Below is a small trained network, with its code and all its weights. Each question gives an input and a target symbol and asks what happens when units are switched off, that is, made to give their printed mean instead of their output.

import numpy as np


def w(rows, s, z=0):
    codes = np.array(rows[::2]) - 128.0
    scale = np.full(codes.shape[1], s)
    scale[-1] = z or s
    return codes * scale


def f(y):
    return np.maximum(y, 0)


def softmax(a):
    e = np.exp(a - a.max(-1, keepdims=True))
    return e / e.sum(-1, keepdims=True)


def log_softmax(a):
    a = a - a.max(-1, keepdims=True)
    return a - np.log(np.exp(a).sum(-1, keepdims=True))


def net(x, mask):
    ids = ['αβεξστφψω'.index(c) for c in x.split()]
    T = len(ids)
    res = E[ids] + P[:T]
    u = 0
    for l in range(2):
        r = res
        for j in range(3):
            rows = slice(3 * j, 3 * j + 3)
            q, k, v = (r @ M[l][rows].T for M in (Q, K, V))
            z = softmax(np.where(np.tri(T) > 0, q @ k.T / 3**0.5, -1e9)) @ v
            o = O[l][rows]
            res = res + np.where(mask[u + j], z, o[:, -1]) @ o[:, :-1]
        u += 3
        y = f(res @ A[l][:, :-1].T + A[l][:, -1])
        res = res + np.where(mask[u : u + 4], y, B[l][:, -1]) @ B[l][:, :-1]
        u += 4
    return log_softmax(res[-1] @ U[:, :-1].T + U[:, -1])


Q, K, V, O, A, B = {}, {}, {}, {}, {}, {}
E = w([
[160,119,83],'α',
[207,112,50],'β',
[189,120,111],'ε',
[65,120,159],'ξ',
[28,60,158],'σ',
[129,169,78],'τ',
[115,126,201],'φ',
[181,2,85],'ψ',
[97,96,135],'ω',
],0.014)
P = w([
[116,151,117],'0',
[140,57,65],'1',
[145,34,56],'2',
[149,5,57],'3',
[176,71,124],'4',
[136,12,104],'5',
[133,1,91],'6',
[140,13,112],'7',
[124,7,100],'8',
[129,27,122],'9',
],0.0081)
Q[0] = w([
[96,192,165],'0.h1',
[142,247,136],'0.h1',
[196,124,133],'0.h1',
[235,108,131],'0.h2',
[191,158,119],'0.h2',
[104,149,211],'0.h2',
[180,101,232],'0.h3',
[133,146,182],'0.h3',
[71,216,185],'0.h3',
],0.012)
K[0] = w([
[155,65,77],'0.h1',
[168,115,164],'0.h1',
[166,189,77],'0.h1',
[148,95,2],'0.h2',
[139,95,69],'0.h2',
[225,233,154],'0.h2',
[80,99,179],'0.h3',
[89,142,192],'0.h3',
[60,169,125],'0.h3',
],0.013)
V[0] = w([
[95,80,103],'0.h1',
[200,27,137],'0.h1',
[213,188,68],'0.h1',
[246,172,139],'0.h2',
[120,116,177],'0.h2',
[167,126,149],'0.h2',
[165,126,64],'0.h3',
[153,148,108],'0.h3',
[175,108,53],'0.h3',
],0.012)
O[0] = w([
[82,102,161,178],'0.h1',
[168,2,168,171],'0.h1',
[184,123,53,124],'0.h1',
[116,121,48,70],'0.h2',
[182,27,142,106],'0.h2',
[135,150,89,118],'0.h2',
[124,51,105,213],'0.h3',
[129,73,145,133],'0.h3',
[108,95,117,254],'0.h3',
],0.0089,0.009)
A[0] = w([
[101,109,220,42],'0.n1',
[2,65,128,254],'0.n2',
[171,33,93,100],'0.n3',
[133,247,159,59],'0.n4',
],0.0094,0.0064)
B[0] = w([
[32,84,77,157],'0.n1',
[254,162,169,250],'0.n2',
[64,129,227,219],'0.n3',
[48,117,147,130],'0.n4',
],0.0079,0.02)
Q[1] = w([
[182,192,57],'1.h1',
[75,243,149],'1.h1',
[132,161,150],'1.h1',
[240,124,29],'1.h2',
[80,141,98],'1.h2',
[141,88,98],'1.h2',
[233,226,165],'1.h3',
[2,97,58],'1.h3',
[61,143,140],'1.h3',
],0.0079)
K[1] = w([
[241,130,100],'1.h1',
[182,77,124],'1.h1',
[131,108,127],'1.h1',
[70,161,253],'1.h2',
[105,139,108],'1.h2',
[122,129,187],'1.h2',
[137,214,79],'1.h3',
[217,22,155],'1.h3',
[180,138,159],'1.h3',
],0.014)
V[1] = w([
[147,92,87],'1.h1',
[235,221,144],'1.h1',
[180,130,159],'1.h1',
[91,207,164],'1.h2',
[185,173,153],'1.h2',
[174,43,157],'1.h2',
[149,72,132],'1.h3',
[179,15,137],'1.h3',
[254,196,148],'1.h3',
],0.0094)
O[1] = w([
[86,88,88,114],'1.h1',
[41,210,158,101],'1.h1',
[74,132,167,143],'1.h1',
[77,55,177,63],'1.h2',
[97,177,146,132],'1.h2',
[84,175,90,253],'1.h2',
[172,168,90,138],'1.h3',
[187,213,157,148],'1.h3',
[2,174,136,114],'1.h3',
],0.009,0.012)
A[1] = w([
[64,194,55,174],'1.n1',
[133,191,14,180],'1.n2',
[138,162,136,255],'1.n3',
[2,142,153,65],'1.n4',
],0.0083,0.0056)
B[1] = w([
[60,76,194,152],'1.n1',
[152,1,58,191],'1.n2',
[53,94,153,255],'1.n3',
[174,205,80,177],'1.n4',
],0.007,0.0057)
U = w([
[93,67,125,3],'α',
[139,90,118,96],'β',
[115,121,119,237],'ε',
[1,157,212,132],'ξ',
[101,95,203,95],'σ',
[4,45,97,201],'τ',
[69,105,179,37],'φ',
[129,176,163,105],'ψ',
[77,124,190,242],'ω',
],0.0083,0.0052)

Each question gives the input, a string of symbols that net reads in full, and the target symbol t.
The units are the heads (3 rows each of Q, K, V and O) and the neurons (one row each of A and B). Each row of codes is followed by its name. A weight is (code - 128) times the scale printed after its matrix; where a second scale follows, it is the last column's (O, A, B and U).
mask holds one flag per unit, layer by layer, with each layer's heads first. A switched-off unit (its flag False) gives its mean, the last column of its rows in O or B, instead of its output. The means were averaged over made-up inputs and are rounded, as every weight is.
A unit's drop is (log p(t) with every unit on - log p(t) with that unit switched off) / (log p(t) with every unit on - log p(t) with every unit switched off).
The circuit of an input: a set's keep is (log p(t) with only the set's units on - log p(t) with every unit switched off) / (log p(t) with every unit on - log p(t) with every unit switched off). Starting from the 12 units with the biggest drops (on a tie, the unit counted first), units are removed one at a time, each time the one whose removal leaves the highest keep (on an exact tie, the one counted first), for as long as the keep stays at least 0.8.
units of the circuit, in order: the units of the circuit, biggest drop first
most important unit: the unit with the biggest drop
k most important neurons of layer l: the k neurons of layer l with the biggest drops, biggest first
heads that matter: for each layer, one digit per head in row order, 1 if its drop is at least 0.15 and else 0, layers parted by /
input ψ φ β σ ξ ψ ω ξ, target ψ: units of the circuit, in order => 1.h3
input τ ω τ ψ τ, target τ: heads that matter => 100 / 001
input ω τ τ σ τ α ε τ, target ξ: 2 most important neurons of layer 0 => 0.n2, 0.n3
input ω ω ω φ α τ φ τ α, target ξ: heads that matter => 000 / 101
input σ τ ω τ τ σ β ψ τ ε, target β: heads that matter => 111 / 101
input τ ω ψ τ τ ψ ψ ξ, target τ: units of the circuit, in order => 0.n2, 1.h3, 0.h1, 0.n1
input ω τ ψ ε, target ξ: units of the circuit, in order => 1.h1, 1.h3, 0.h3
input τ α τ τ, target τ: 3 most important neurons of layer 0 => 0.n2, 0.n1, 0.n3
input β ψ τ β α, target β: heads that matter => 110 / 111
input τ α φ ψ τ ω α τ ε, target τ: heads that matter => 100 / 001
input ψ σ ψ φ τ ω ω ψ ψ ω, target ψ: heads that matter => 100 / 011
input σ ψ α ψ ψ ω τ τ σ τ, target β: units of the circuit, in order => 0.n1, 0.h1, 1.h1
input ξ τ τ ψ τ τ σ, target σ: heads that matter => 111 / 100
input ψ α ξ β τ τ ω σ ψ τ, target ψ: heads that matter => 101 / 011
input ψ φ ε ε ω τ, target ψ: heads that matter => 100 / 001
input τ τ ω β, target τ: units of the circuit, in order => 0.n2
input τ ε σ τ σ ψ σ ω ψ, target τ: units of the circuit, in order => 0.h1, 1.h3, 0.h2
input ω τ ε τ τ ω ω ξ, target ξ: 2 most important neurons of layer 1 => 1.n2, 1.n3
input τ τ τ α ω, target τ: units of the circuit, in order => 0.h1, 1.h3
input ω τ τ φ τ, target ξ: most important unit => 1.h1
